arr = [[22, 34, 45, 36, -27, -18, -7], [-41, 30, -48, -50, -56, 7, 26]]
The entry just right of 30 -> -48
Find the minimum.
-56
Find the entry just left of 26.
7

Read these off the grid that follows.
1) The entry in the top-right corner?
2) The bottom entry of the column that holds the smallest entry?
3) The last entry of the largest entry's row?
4) The last entry, reading row by row?
5) The first entry in reading order?
6) The second smallest entry?
7) The top entry of the column that holds the smallest entry?
8) The 5th entry, reading row by row?
[[ 0.181  0.179  0.047  0.043  0.099 -0.035]
 [ 0.075  0.063  0.096  0.093  0.077  0.064]
 [ 0.063  0.045  0.097  0.094  0.081  0.045]
 [ 0.014  0.056  0.114  0.085  0.054  0.041]
 [ 0.041  0.070  0.123  0.066  0.076  0.039]
 [ 0.102 -0.199  0.166 -0.033  0.113  0.091]
 [ 0.008  0.118 -0.030  0.172  0.140 -0.154]
 [ 0.015  0.064  0.118  0.075  0.071  0.039]
 [ 0.085  0.074  0.100  0.078  0.092  0.060]
 [ 0.017  0.001 -0.073 -0.108 -0.073 -0.060]
 [-0.046  0.039  0.121  0.086  0.028  0.008]
 [ 0.158  0.152  0.076  0.004  0.007  0.010]
 [ 0.075  0.115  0.162  0.219  0.055  0.031]
 [-0.014 -0.139  0.101 -0.065  0.072  0.298]
 [ 0.040  0.066  0.109  0.082  0.075  0.048]]
1) -0.035
2) 0.066
3) 0.298
4) 0.048
5) 0.181
6) -0.154
7) 0.179
8) 0.099

((-47, -53, -54, -52, 12, -47, -45, -48, -9), (15, 3, -1, -46, 6, 6, -6, -13, -48), (-40, -19, -3, 38, -23, -16, 25, 33, 52), (-38, 32, 12, -42, -22, -22, -46, -17, -57), (54, 43, 56, -39, 23, 17, 12, 33, -13), (-16, 7, -40, -8, 33, -35, -15, 46, 10), (42, 57, -7, 8, -2, 52, -14, 6, 3), (32, -9, 11, -10, 23, 11, 13, -2, 29), (-49, 5, -26, -54, -30, 20, -25, 48, 12), (18, -36, -34, 47, 40, -14, -15, 30, 32), (-18, 32, 44, 47, -16, -36, -48, -20, -55))
The entry just right of -42: -22
The entry just right of the centre entry is -35
Find the entry just right of -8.
33
Find the entry just left of the smallest entry.
-17
The entry just right of the largest entry: -7
The minimum: -57
Find the median entry.
-3
The entry just right of -53: -54
Find the entry just right of 30.
32
Find the entry just left of 43.
54
The entry just right of 42: 57
Find the entry just right of 5.
-26

Questions about the array below.
1) What is the entry just right of the largest entry?
2) What is the entry just right of the smallest entry?
((3, -21, -30, -21, 19, 25, -28, 13, 27, 30, 7, -24), (11, -4, -19, -20, 11, 17, -20, 11, 6, 36, 16, -10), (19, 51, 30, 20, -22, -22, 13, -25, -27, -26, 18, 14))
1) 30
2) -21

x =
[[ 0.11  0.07  0.11  0.07  0.18  0.07  0.14  0.11  0.18  0.10  0.15  0.14]
 [ 0.07 -0.04  0.16  0.01  0.13 -0.14  0.21  0.15  0.18 -0.04 -0.05  0.13]
 [ 0.11  0.11  0.11  0.12  0.17  0.10  0.08  0.10  0.15  0.12  0.18  0.13]
 [ 0.11  0.16  0.11  0.14  0.09  0.17  0.08  0.11  0.09  0.16  0.15
   0.10]]
The entry just left of the smallest entry: 0.13
The entry just right of the smallest entry -> 0.21
Which number is the entry just left of the largest entry?
A: -0.14
The entry just right of the largest entry -> 0.15

[31, -3, -15, -10, -8, -27, 1, -61, 53]
The entry just right of the smallest entry is 53
The entry just right of -3 is -15
The entry just left of the centre entry is -10

W =
[[ 18  14 -29  -1  -8]
 [-24  -2  24   9   5]
 [ -3  26 -19  13  -2]
 [-25  -8  25  10   3]
 [ 16 -22   0 -24  -6]
 [  4  26 -23  14  -2]]
Report the first entry in reading order.
A: 18
Report the entry just right of 0.
A: -24
The entry in the bottom-right corner: -2
Report the entry in the top-right corner.
A: -8
Report the entry just right of the smallest entry.
A: -1
Report the entry just left of -1.
A: -29
The 3rd entry on the main diagonal is -19
The entry just right of 9 is 5
Report the smallest entry in the last row.
A: -23
Report the entry just left of 9.
A: 24
Report the smallest entry in the first column.
A: -25
The entry directly above 4 -> 16

Questions about the matrix below. Counting starts at 1.
1) Which number is the entry in row 2 and column 1?
2) Which number is the entry directly below the largest entry?
3) Which number is the entry at row 1, column 3?
4) Which number is the entry directly above -1?
5) Which number is the entry in the bottom-left corner?
6) Which number is the entry at row 1, column 2?
7) Which number is the entry directly above the largest entry?
8) Which number is the entry in row 1 and column 1?
[[ 14   0  -3  18   4  -3   8  12  -2  -4   2  10  -8  -6  -5]
 [-13 -13  -6   9  21  -8   1  11 -17   9   0  21  -5 -10  -7]
 [  1  -3   1  -2 -37   2  -6   1  17   0 -13  -7   8  17   7]
 [ 10  21  16 -32 -18  26   8 -16  44  11 -17 -47  16  42  22]
 [ 10  -3   3  -2  31   1  12 -15   9   2  -2 -14   0  11  -4]
 [ 10   3  12 -10 -21   3  -1 -22  20   7 -10 -28  13  28  11]]
1) -13
2) 9
3) -3
4) 12
5) 10
6) 0
7) 17
8) 14
